Below is a small trained network, with its code and all its weights. Each question gives an input and a class and asks what happens when units are switched off, that is, made to give their printed mean instead of their output.

import numpy as np


def w(rows, s, z=0):
    codes = np.array(rows[::2]) - 128.0
    scale = np.full(codes.shape[1], s)
    scale[-1] = z or s
    return codes * scale


def f(y):
    return np.maximum(y, 0)


def log_softmax(a):
    a = a - a.max(-1, keepdims=True)
    return a - np.log(np.exp(a).sum(-1, keepdims=True))


def net(x, mask):
    res = np.array(x, float).reshape(1, 5) / 4 @ E
    y = f(res @ A[0][:, :-1].T + A[0][:, -1])
    res = res + np.where(mask, y, B[0][:, -1]) @ B[0][:, :-1]
    return log_softmax(res[-1] @ U[:, :-1].T + U[:, -1])


A, B = {}, {}
E = w([
[41,173,66,169,231],'x0',
[97,160,250,112,205],'x1',
[84,68,79,234,167],'x2',
[127,190,175,154,51],'x3',
[253,232,117,177,147],'x4',
],0.0069)
A[0] = w([
[65,162,82,170,171,176],'n1',
[172,148,175,161,121,198],'n2',
[92,101,146,189,171,179],'n3',
[177,118,118,78,166,163],'n4',
[178,116,94,89,163,221],'n5',
[165,147,143,186,162,153],'n6',
[108,137,71,148,203,138],'n7',
[159,127,161,49,139,110],'n8',
[172,99,121,132,96,206],'n9',
[79,57,122,121,125,197],'n10',
[158,152,210,110,103,158],'n11',
[196,123,117,151,77,255],'n12',
[146,92,66,176,192,142],'n13',
[110,208,117,166,113,127],'n14',
[64,137,140,162,154,127],'n15',
[131,158,126,109,184,139],'n16',
[189,104,119,115,112,152],'n17',
[62,93,135,127,180,165],'n18',
[138,145,127,99,147,157],'n19',
[115,138,211,125,102,148],'n20',
[78,19,110,74,164,190],'n21',
[117,143,200,118,114,136],'n22',
[82,4,151,144,170,233],'n23',
[160,143,156,90,163,114],'n24',
[111,161,85,197,64,222],'n25',
[156,133,132,73,143,110],'n26',
],0.011,0.0032)
B[0] = w([
[173,193,114,155,216,215],'n1',
[84,90,59,129,130,185],'n2',
[158,192,108,133,167,202],'n3',
[133,171,225,109,204,174],'n4',
[171,193,179,152,200,185],'n5',
[112,134,118,170,71,179],'n6',
[190,214,167,198,178,204],'n7',
[111,120,193,188,160,190],'n8',
[181,189,64,103,124,182],'n9',
[158,73,21,72,89,214],'n10',
[59,134,129,175,82,203],'n11',
[185,211,14,105,106,211],'n12',
[168,178,150,176,215,205],'n13',
[113,133,98,131,117,170],'n14',
[169,187,110,136,174,190],'n15',
[111,133,186,143,126,172],'n16',
[157,183,81,133,190,177],'n17',
[223,145,43,64,172,219],'n18',
[118,130,129,146,161,155],'n19',
[70,114,152,177,57,193],'n20',
[132,49,3,58,49,251],'n21',
[64,126,139,163,137,185],'n22',
[185,120,14,64,116,255],'n23',
[143,98,148,155,145,168],'n24',
[151,110,57,95,123,190],'n25',
[146,152,182,164,191,163],'n26',
],0.0057,0.009)
U = w([
[46,128,92,139,33,177],'0',
[159,185,112,139,179,39],'1',
[51,105,220,112,123,4],'2',
[164,139,3,65,113,216],'3',
],0.0083,0.002)

Each question gives the input, the list of numbers given to net, and the class t.
The units are the neurons (one row each of A and B). Each row of codes is followed by its name. A weight is (code - 128) times the scale printed after its matrix; where a second scale follows, it is the last column's (A, B and U).
mask holds one flag per neuron, in row order. A switched-off neuron (its flag False) gives its mean, the last column of its row in B, instead of its output. The means were averaged over made-up inputs and are rounded, as every weight is.
A unit's drop is (log p(t) with every unit on - log p(t) with that unit switched off) / (log p(t) with every unit on - log p(t) with every unit switched off).
The circuit of an input: a set's keep is (log p(t) with only the set's units on - log p(t) with every unit switched off) / (log p(t) with every unit on - log p(t) with every unit switched off). Starting from the 12 units with the biggest drops (on a tie, the unit counted first), units are removed one at a time, each time the one whose removal leaves the highest keep (on an exact tie, the one counted first), for as long as the keep stays at least 0.8.
circuit, biggest first: the units of the circuit, biggest drop first
k most important neurons: the k neurons with the biggest drops, biggest first
drop of u: that unit's drop, to one decimal
input [-4,3,0,-4,7], class 1: circuit, biggest first	n21, n23
input [8,-2,-6,5,-3], class 1: circuit, biggest first	n21
input [2,-7,8,0,7], class 1: circuit, biggest first	n13, n21
input [-7,2,3,-7,5], class 1: circuit, biggest first	n21, n10
input [6,5,-5,7,-7], class 2: circuit, biggest first	n12, n20
input [-5,6,0,-3,-4], class 0: 2 most important neurons	n20, n12
input [-3,8,0,5,-7], class 0: drop of n20	0.2
input [-5,5,-7,-8,6], class 1: drop of n18	-0.1
input [-8,8,-4,6,1], class 2: drop of n21	0.2
input [-5,4,-5,-5,4], class 1: drop of n1	-0.1
